Every row comes from one small tree of marks. The marks that hang from a mark follow it in brackets, in the order of their numbers. Every link used is in the known rows. Which tree was each row made from?
Each row is shifted at random along 5 fixed directions that mean nothing.
Known rows:
J_237(J_900(J_384(J_114 J_544(J_73 J_794)) J_527)): [   8  126  307  163   99  -27  127 -139  493  587  347  350  -70  -83
 -260  -41  -59   32  167 -315   19 -534 -410  -97  362   32  -15 -114
   70 -321 -258   90  109 -266  178  190 -179  127   95  179  -19 -138
  183 -233   41 -336  176]
J_442(J_411(J_794 J_989(J_73))): [  28 -226  130  207   14   75  133  -56 -115  149  -62  -24  113  -84
  -22  114  179 -332  -89  138 -166 -216  215 -129   22 -218 -131   28
  -76 -144   91 -170  -43   80  142 -137 -108   29 -145 -132   25    5
 -165  228 -172    8  -34]
J_392(J_442(J_411(J_586 J_794)) J_527(J_182 J_900)): [ 413  141  164 -118  139  147 -188 -164 -113   92   25 -208  174   53
   -3 -128  135  118 -166  141   47 -131 -112   75   58  244   32   60
 -309 -431 -226  120  256 -132  214   90   -5 -201  145  -48  -96  101
   71 -226 -335   46  -11]
J_544(J_900(J_527(J_384))): [ 409  208 -182 -458  135   94 -550 -385  127   14  101  148  -70 -103
 -182 -255 -384  344 -125 -157  345    0 -239  188  440  542   95  -35
   20 -126 -352  229  260 -221    6   88  -94 -224  234  315   48  239
   66 -125 -234 -398  -28]
J_900(J_384(J_114 J_237 J_544) J_527): [ 237   49   39    2  146   47 -112   -2   52  258  154  130  -50   13
 -143  -96  -72  198 -121   39   41 -183 -178  -10   80  209   79  -64
 -153 -279  -92  103  230 -146   83  -94 -103 -191   80  -35  -94  109
   19 -175 -283 -202  102]
J_544(J_73 J_900(J_384)): [-412  -51  163  270 -151  140  420  240  260  406  202  334 -169 -124
 -312    0  -33 -263  189  -77 -205 -466 -181 -361  227 -460  -61   77
   47 -287  154 -140   26  -48   85 -200  -89  -16 -213  -35  -42   31
  -30  -50 -335 -116   65]
J_411(J_586 J_794 J_989): [ 213  -78  140  167   62   44   28 -321  -96  288 -150   93   90 -179
   12  -91  -30 -187 -112   -9  -63 -114  119   49  291   -9 -110   10
 -139 -268  -31  -32   36   43  165  140  -91   42  -45  -20   74  -84
 -223   30 -178  -53    2]
J_114(J_73 J_182 J_527 J_900(J_237)): [  29  221   16  -69   -6  117  -75  -34  119  331  183  312 -119 -194
 -244 -222   39   22   81  -75  -14 -375 -166 -235  285  -40  -84   -3
   78 -132   83  -24  156  -85  124  156 -175 -226   77  -79  -51  192
   56 -231 -247 -330   86]
J_182(J_384(J_114 J_544 J_900)): [ 281  -16   -8  -49   95   95  -53  -22   48   65  122  -65  -18   70
  -31  -22  -35  220 -109  103   54  -83 -141   76  -76  262  185    7
 -244 -347 -241   75  250 -170    7 -251  -68 -146   90  -25  -94  122
   51 -142 -300  -82  107]
J_900(J_527(J_182 J_384(J_114(J_73(J_544)) J_237))): [ 135   11  232   30  109  -32  -17   50  226  386  406   75  -13   80
 -211   79  -44  150  -10  -30  -21 -455 -205 -104  -48   93  -17 -146
  112 -137  -66   59   62 -213   46   42 -275   64  113   55  -86   25
  134 -190   61 -352   89]
J_527(J_384(J_544(J_73))): [ 129   82  -49 -258   48  262 -166  159   76   10  155   29 -161   36
 -215  -59 -141  243 -144  123   88  -99 -125  -85  -45  190  242  138
 -121 -298 -121   45  315  -73  -14 -228  -47 -320    3   59 -168  289
   59 -228 -442 -152  -18]
J_237(J_900(J_527(J_182 J_384(J_114(J_73) J_544(J_794))))): [ 349 -115    5  178  157  -83 -165  -59 -205   64  277 -202  187  121
  104   89  150  -20 -109  158  -37  -22   86   81 -293  151  -96 -118
   20 -136    6  123   91 -175  -40 -314  -76  109   97 -147  -58   93
   51   63  -42 -169  -78]
J_586(J_442(J_392) J_527(J_900) J_794): [ 475  124  205  -23   37  112 -101  -55 -165  -53   21 -402  134  111
   69  -84  313  160 -223  196  -14   24   44  157 -285  268   69   63
 -297 -526 -262   82  265 -183   86   -4 -143  -13  164  -33 -153   67
  163 -218 -187  120  -63]
J_989(J_73(J_544(J_794 J_900(J_237 J_527(J_384))))): [ 172  -91   -4   52   93  -45 -128 -147 -103  150   16   60  200  -43
  -69 -108  -94 -101  -39  -21   39 -111   60   27  262   71 -193  -83
   49   -9   66  158   97 -169  110  -58 -161   48  -17  -34   88  116
 -113  150 -105 -175  -82]
J_586(J_442(J_392 J_411(J_989)) J_527(J_182 J_384) J_794): [ 385 -128  240  -87  157   30 -174 -202 -199   77 -122 -129  169   46
  -59    4   86  -37 -128   88  -81 -130  190  127   96  139  -75  -49
 -148 -231  -43   92  141  -22  131   38  -55  -13    2   51   28   91
  -98   -5 -134  -65 -173]
J_182(J_384(J_114(J_73) J_544(J_794) J_900(J_237)) J_527): [ 290 -113   57  145   96  -36   15  -92 -159  174   82 -146  158  108
   53   56  139   33 -133  106  -42 -107  -17   26 -131  218  -10  -93
 -174 -218   -1  160  166 -252   26 -247 -161   69   69 -194 -121   88
   44   -1 -122  -21   19]
J_411(J_182(J_384 J_527) J_586 J_989): [ 370   36  -89  -93   51  270  -88 -252 -423  115 -292   -1   41 -180
   16 -297 -106   35 -285  140  -27   79  136   89  256  221   32   89
 -475 -378  -44   68  224   83  107   64  107 -284 -120 -116  -94  259
 -290 -235 -624   63  -96]
J_544(J_73 J_794 J_900(J_384(J_237) J_527)): [ 169  -14   83  181   29  -83   16 -117 -131  197   63  -48  143  -19
  -28  -36  183 -106 -106   47  -29  -76  -16  -18   -2   92 -128  -37
  -71 -270   62  168  171 -205   59 -131 -152   17   23  -98  -92   52
   93  -19 -203  -21  -52]
J_384(J_237 J_544(J_794 J_900)): [ 155   -8  122  201   51   41  197   -7 -120  133  -12  -22   99  -75
   55 -107  224  -57  -34  163  -99  -63   44   34   -8  -20   -9  107
 -293 -446   21   83  227  -93  155  -95   -1  -43  -67 -184 -133   11
    6 -104 -240  139   16]
J_586(J_442(J_411(J_182 J_794 J_989))): [ 317  -25   58 -494   30  239 -482 -102  152  -40  238 -104 -113  -77
 -261   54 -198  401 -251   -2  261 -302 -169  -23   50  550  210   19
  -38 -179 -328  -39  147 -156   18   95 -204 -252  263  362 -101  268
  130 -147  -92 -399 -142]
J_900(J_237 J_384(J_544) J_527(J_182)): [ 173 -114  -92  123  107   81  -94  124 -344  119  135   32   52  -20
  -55 -116  -55   42 -113  251  -91  -82   99  -55  -19   15 -101  -57
 -114 -201  248   79  105   -3   41 -269    1 -189  -44 -217  -97  191
 -177  -17 -347 -170 -109]
J_237(J_900(J_384(J_544) J_527(J_182))): [ 231  -57   13  344  164  -37   62 -101 -268  159    6   63  163  -51
   88 -156  146 -214   16  145 -198  -36  160   83  104 -110 -215  -66
 -183 -306   97   90   77   30  115 -177   86  -21  -70 -248   -2   23
 -118   22 -287  -47  -11]
J_989(J_73(J_384(J_114(J_527(J_182)) J_237 J_544(J_794)))): [ 229 -142   33   -4  126  -52 -176  -15 -103   97  137  -98  161  103
  -72  109   12   20 -154  110   12 -123   86  -27 -140  158  -71  -84
   17   44   69   81  118 -214  -25 -243 -181    4   37  -89   -3  204
  -28  105  -55 -197  -76]
J_900(J_527(J_182 J_384(J_237 J_544(J_73 J_794)))): [ 321  206  289  -34  171   26    4  -86  103  368  171   15   53   40
 -112 -118  134  220  -84   34   -4 -263 -182   30    5  231   79  -22
 -195 -474 -194  217  306 -181  161  227 -135  -77  103   20 -233    9
  211 -479 -140 -104   43]
J_392(J_411(J_586(J_442) J_794 J_989) J_527): [  22 -309  708  490  -50 -175  281 -157  267  474  273 -130  130  113
 -132  465  287 -303  -24 -174 -190 -729  -77 -142  -82 -122 -321 -124
  187 -131  -30 -173 -426 -256   87  107 -462  612  132  102  -24 -277
  243  238  583 -206   84]
J_411(J_182(J_527(J_384(J_114))) J_586(J_442) J_794 J_989): [ 461 -332   60  115  118  -62 -276 -361 -465  106 -218 -191  300    4
  122   -6  -65 -169 -312   84  -63   31  311  170  107  252 -187 -147
 -183  -15   93   83   13  -54   14  -75  -92   83    4 -127   91  161
 -306  205 -195  -98 -217]
J_182(J_527(J_900(J_384))): [ 236   92  -24 -207    4  223 -206   -8   11   21  255 -105  -97   37
 -160  -36 -114  294 -167   69  152 -113 -220  -10  -66  316  146   33
  -74 -277 -215   17  167 -221  -37 -167 -128 -148  155  103 -132  219
   93 -142 -249 -191   -1]
J_182(J_384 J_527(J_900)): [ 111  -54 -212 -206  -35  312 -173   27 -214 -101   83  -38  -81  -11
 -127  -54 -226  119 -152  115   82   12  -42  -57   80  152   87   99
 -104 -130   23    4  137 -138  -53 -375   41 -165  -36  -24  -76  349
 -150   78 -386  -90 -134]
J_527(J_182 J_384(J_237 J_544(J_73 J_794)) J_900): [  94 -107  -16  -77   65  149 -109  225 -200   21  140  -36   65   64
  -96  -22  -61   33  -69  221  -17   13   16  -76 -120  -33   80   46
  -65 -206  202   85  350 -104   84 -400   94 -266 -124 -152 -119  310
 -137  -44 -475  -39 -155]
J_392(J_411(J_182 J_586(J_527) J_989) J_442): [  93 -234  150  107  -57  108  -59   15 -151   80   95  -88   22  -12
 -115  144   30 -158 -188   88  -95 -329   79 -125  -12  -35 -171    3
  -51  -98  107 -146 -147  -17   32 -169 -118   30  -30  -38  -61  205
  -48  175 -135 -159 -114]
J_384(J_114 J_237(J_900)): [ 214  141   32  198   95   15  173  -69  -68  130  -92   45   59 -105
  102 -229  254 -107  -44  179 -129    3   67   43   44 -122  -20   50
 -354 -493  -58   21  281   28  205  -60   18 -175  -46 -248  -75  -47
  -67 -155 -393  179  138]
J_392(J_411(J_586 J_989(J_73(J_384(J_237)))) J_442 J_527): [ 195  -19   52 -159   74  132 -284  -48  -95   11 -148    4   58   73
 -208   12  -33 -100 -285   48   56 -137   -5 -112  180   92  -91   52
 -136  -75   52   36  174  -68  162 -194  -84 -291   -7  -32  -41  341
  -32  101 -429  -57  -59]
J_182(J_527(J_384(J_114(J_73) J_544(J_794)) J_900)): [ -75 -220  185  185   61  -54   64  -81  222  406  290  226   41   56
 -186  168 -198 -175  153 -210  -59 -425 -154 -116  258 -127 -126 -155
  254   93   77   21  -68 -259   29 -178 -176  313  -40   20  112   13
  -63  241  127 -330   19]
J_182(J_384(J_114 J_544(J_794) J_900(J_527))): [ 558    9 -166 -122  234  -10 -340 -326 -186   22  -32  -74  155   34
   94 -167  -83  211 -198   62  161  139  -39  277  131  495   89  -85
 -271 -245 -249  292  331 -199   39 -144    2 -125  154  -42   -4  166
  -33  -67 -299 -103  -27]
J_544(J_73 J_794 J_900(J_237 J_527(J_182 J_384(J_114)))): [ 160   45  395  274   20 -133  246  -28  102  481  369 -130  149   69
  -38   34  272   51   -8   16  -80 -394 -202  -48 -206   36  -71 -117
  -51 -436  -94  154  115 -302   90  118 -295  230  105  -47 -197 -158
  231 -339   52  -72   45]
J_237(J_900(J_384(J_544(J_73 J_794)))): [ -13    5  186  294   54   56  267   50   78  276   79  140   16  -57
  -82  -51  177 -168   91   30 -157 -229  -57 -103   89 -185  -40   66
 -144 -441    8   25  176  -51  153 -138   -7  -31  -85 -118  -74  -46
   25 -123 -268   17   70]
J_114(J_182(J_384(J_544)) J_527): [ 263 -183    8  134  105  -40  -52 -197 -266   60   42  -36  129    3
   28   39   59  -66  -61   96  -93 -168  191   52   44  139 -195  -17
  -66  -12  118   92  -75  -90  -92 -146 -116  124   18 -163    4  123
  -38  140   28 -178  -68]
J_384(J_114(J_73 J_527) J_237 J_544(J_794) J_900): [-192  -16  161  364  -10  108  352  280  115  459  197  250  -43  -56
 -131   14  236 -255   89   23 -242 -325 -133 -306  -14 -386    3   42
  -92 -269  200 -108  184 -126  204 -220   10  -26 -196 -297 -121   91
  -14  -86 -303   -2  105]
J_586(J_527(J_182 J_900(J_237)) J_794): [ 113  -80   42  147   -8   87    3   97 -245  125  144   -5   58  -61
  -23  -70   42 -107  -17  153 -116  -73   99  -67  -32 -209 -148  -44
   42 -231  245  -27   88  -33  131 -190   23   29  -43 -174  -39  121
 -197   43 -176  -85 -157]
J_989(J_73(J_544(J_794 J_900(J_384(J_114 J_237) J_527)))): [  29 -128   22  257   53  -17  117   59 -131  259   14   90  167  -29
  -58  -88   48 -214  -25   61 -111 -156   51  -89  131 -158 -157  -66
  -88 -120  153   61  145 -113  148 -201  -81    0 -137 -211   41  114
 -174   95 -301  -30  -24]
J_586(J_442(J_392 J_411(J_182)) J_527(J_900) J_794): [ 240  137  621  200  104  -61  284 -336  288  504 -100   91  179  -97
  -88 -158  302 -125  180 -186 -192 -508 -116   88  427  -69 -133  -61
 -247 -554 -314   53  104 -126  383  573 -170  172   56   89   54 -290
  126 -280   44   21  164]
J_586(J_442(J_411) J_527 J_794): [ 171 -144  -41 -184   33  105 -335  -44  -85  -88   -3    6  -26  -39
 -169   42  -59  -47 -126   35    5 -118  147  -44  158  102  -80  -19
   87  -10   77  -41   36  -50   32 -218  -81  -15   75   95   53  274
  -72  264  -56 -246 -236]
J_989(J_73(J_384(J_544 J_900(J_527)))): [ 268  103   16 -124   54  153 -215   74   99   24  211 -151   -9   98
 -143   17   53  210 -214   86  107  -64 -159  -24 -228  305  141   30
  -91 -254 -272   18  223 -243    6 -217 -171 -187  130   67 -137  251
  215 -148 -275 -188   74]
J_527(J_182 J_384(J_114(J_73))): [  -1 -143 -164  -52   40  135 -100  236 -107   59  226   43  -73   67
 -137   41 -175    5  -59  223  -77 -131   64 -185 -135 -146   51  -16
   60  -43  196  -54  142   26  -84 -461  -21 -182  -77 -140  -16  267
 -203   25 -390 -216 -112]
J_442(J_392 J_411(J_182(J_384(J_900)) J_989)): [ 128 -126  170 -111  -22  199   23 -138   90   99  205 -129  -11  -98
 -156  156  -49  151  -65   23   84 -336 -150  -35    2  256  105   77
 -129 -249 -268  -97  -21 -183   29    4 -136  -92  -17  210  -41   20
   55   -4  -79 -151   82]

Which tree is each row?
[ 276  -98 -259  -68  116  -68 -302 -239 -325   86  -51  106  153 -100
  -11 -213 -168   -5  -81   58   91   27   74   46  310  181 -136 -129
  -34   -2  185  244  255 -107   32 -199  -45 -169   47 -150  104  242
 -251   98 -370 -191 -163] => J_544(J_794 J_900(J_237 J_384(J_114(J_73 J_182(J_527)))))
[  53  -70   91  209  122  -11   92    2  -57  282 -121  194  169    2
  -72  -98   69 -277   14   15 -141  -97   62  -73  225 -232 -117  -23
 -129 -110  166   55  245  -93  209 -185    0  -80 -172 -256   90  127
 -208   74 -387   26   37] => J_989(J_73(J_384(J_114(J_527(J_900)) J_237 J_544(J_794))))
[  76 -187   97   60   30  -66 -101    7  100  176  288  -37  130   52
 -175  165  -81   -4  -70  -74   88 -266 -102  -69  -16  141 -111 -106
  175   85   -2   60   19 -354    3 -200 -279  158   52   78   66  127
   29  199   92 -281  -17] => J_989(J_73(J_384(J_114 J_237) J_544(J_794 J_900(J_527))))
[ 345   75  114   92   97   20    3 -129 -125  129   18 -138  121   70
   29 -112  173   19 -138  118  -55  -69  -13  108  -50  190   -9  -32
 -273 -392 -158  142  218 -127   63  -66 -131  -51   53 -132 -139   92
  112 -161 -326   20   56] => J_182(J_527(J_900(J_384(J_544(J_73)))))
[ 241 -231   -4   87  122  -46 -141  -91  -99  -37  135 -116  171   32
  -23  111  -26  -32  -58   71   51  -42   54  113  -13  181  -85  -16
   27  -69  -11  104   64 -195  -21 -272 -102   87   63   14  123   78
  -51  219   -6 -152  -52] => J_73(J_384(J_900) J_544(J_794))
[ 355   33    3 -223  146  138 -300 -132 -118  -57  154 -197   97   57
  -53    2   29  169 -195  167  101 -198  -41   17   12  322   14   51
 -160 -219 -153  126  129 -112   49  -18  -59 -137  181   11 -109  167
  110  -73 -117 -116 -136] => J_392(J_442(J_411(J_794)) J_527(J_182))
[ 506  100  -13 -188  119   83 -179 -164 -160  -89  -47 -194   63   33
   42 -178   41  357 -218  195  135   74  -39  214  -59  501  152   71
 -380 -477 -250  236  351 -153   29  -82 -104 -268  180  -19 -174  140
  108 -277 -356   21   45] => J_182(J_384(J_544(J_900(J_237))))
[ 162   78  169  -66   63   88  112  -44   77  195   99   24  -39  -16
 -126  -52   12  190  -28  112  -44 -280  -84  -44   35   94   54   36
 -178 -401  -92   53  155  -83   72   45 -136 -109   70   16 -150   -7
   56 -284 -123  -76   54] => J_527(J_182(J_384(J_237)))
[ 102  -66    3  105   31   56  -13   -5 -169  141   48   45   69  -18
  -78  -91  -27  -96  -63   80  -64 -113   18  -51  124   -4 -107  -50
  -88 -172  139   75  127 -108   77 -212  -89  -84  -69 -158  -63  171
  -85   78 -331  -84  -30] => J_182(J_527(J_900(J_237 J_384(J_544(J_73)))))
[ 101  106  160 -115  -42   77  -22   90  389  226  507  -30 -160  -19
 -205   97   16  354  -39   -7  137 -402 -387 -137 -218  223  182  -23
   38 -293 -285  -91  132 -318   17  -27 -281  -80  218  162 -172   48
  277 -250   45 -310  182] => J_384(J_114(J_182) J_237 J_900)
[ 174   93  222   13   86  115  141  181  118  227   92  -81   50   81
 -136  -38  181  162 -129  148  -19 -226 -128  -84 -172   68  155   81
 -271 -436 -164   52  355 -154  162  -22 -176 -167   27  -74 -132   60
   59 -360 -303   70  118] => J_989(J_73(J_384(J_114 J_237) J_544(J_794)))
[ 353  198  -48 -322   24  343 -286   74 -140 -151  -10 -233  -48   28
  -84 -168  100  257 -298  257   98   55  -83   15 -116  306  222  194
 -375 -472 -240   -9  354  -67  109 -165   15 -441   99   -5 -182  335
   74 -238 -613   72  -21] => J_392(J_442(J_411(J_586(J_527(J_900)))))
[ 147   29  228   69  -48  157   40   -3  -31  326   81  -28  -14  -68
 -122   -6   58  -62 -172   32  -95 -213   41 -119  -81  -66  -51  -23
  -23 -289  -35 -129   53  -28  134   61 -154   59  -35   23 -113  112
  -64 -163 -153 -146  -69] => J_411(J_586(J_527(J_182) J_794) J_989(J_73))
[ 439  160   33 -157  149  -35 -191 -256   33  177   43   -3   67  -41
  -36 -249  -49  349 -110   33  208  -52 -221  171  163  414  126  -49
 -237 -464 -279  270  414 -204  119   94 -151 -226  249   67  -38   -4
   35 -351 -306  -88   60] => J_544(J_794 J_900(J_237 J_384(J_114)))
[  37 -148 -171  150   29   59  -25  -75 -236   74  -59  153   55 -104
  -43  -94 -106 -202  -26   72  -82   -3  102  -65  271 -109 -177  -20
  -36  -76  248   32   27  -51   65 -329   22  -75 -114 -173   55  138
 -236  263 -293  -87  -61] => J_182(J_384(J_900(J_237 J_527)))
[ -33 -141  -62  -82  -38   61 -180   60   68   31  273    7  -22  -31
 -224  152 -142   10  -67    0  122 -141  -97 -169  -13   97  -13   13
  218   -6  108   20   93 -253  -48 -343 -175  -45   37  109    7  185
   15  189  -78 -264 -114] => J_544(J_73(J_384(J_900(J_237))) J_794)
[ 143  -68   33   87    8  163  -26  186 -141  106  128  -44  -58   78
  -75   15   86    6 -105  143  -67  -21  -27  -85 -196  -94   72   42
  -29 -273   96  -56  207  -83   23 -377   32  -58   -6 -163  -63  199
 -126  -58 -324  -36  -45] => J_586(J_527(J_384(J_114(J_900))) J_794)
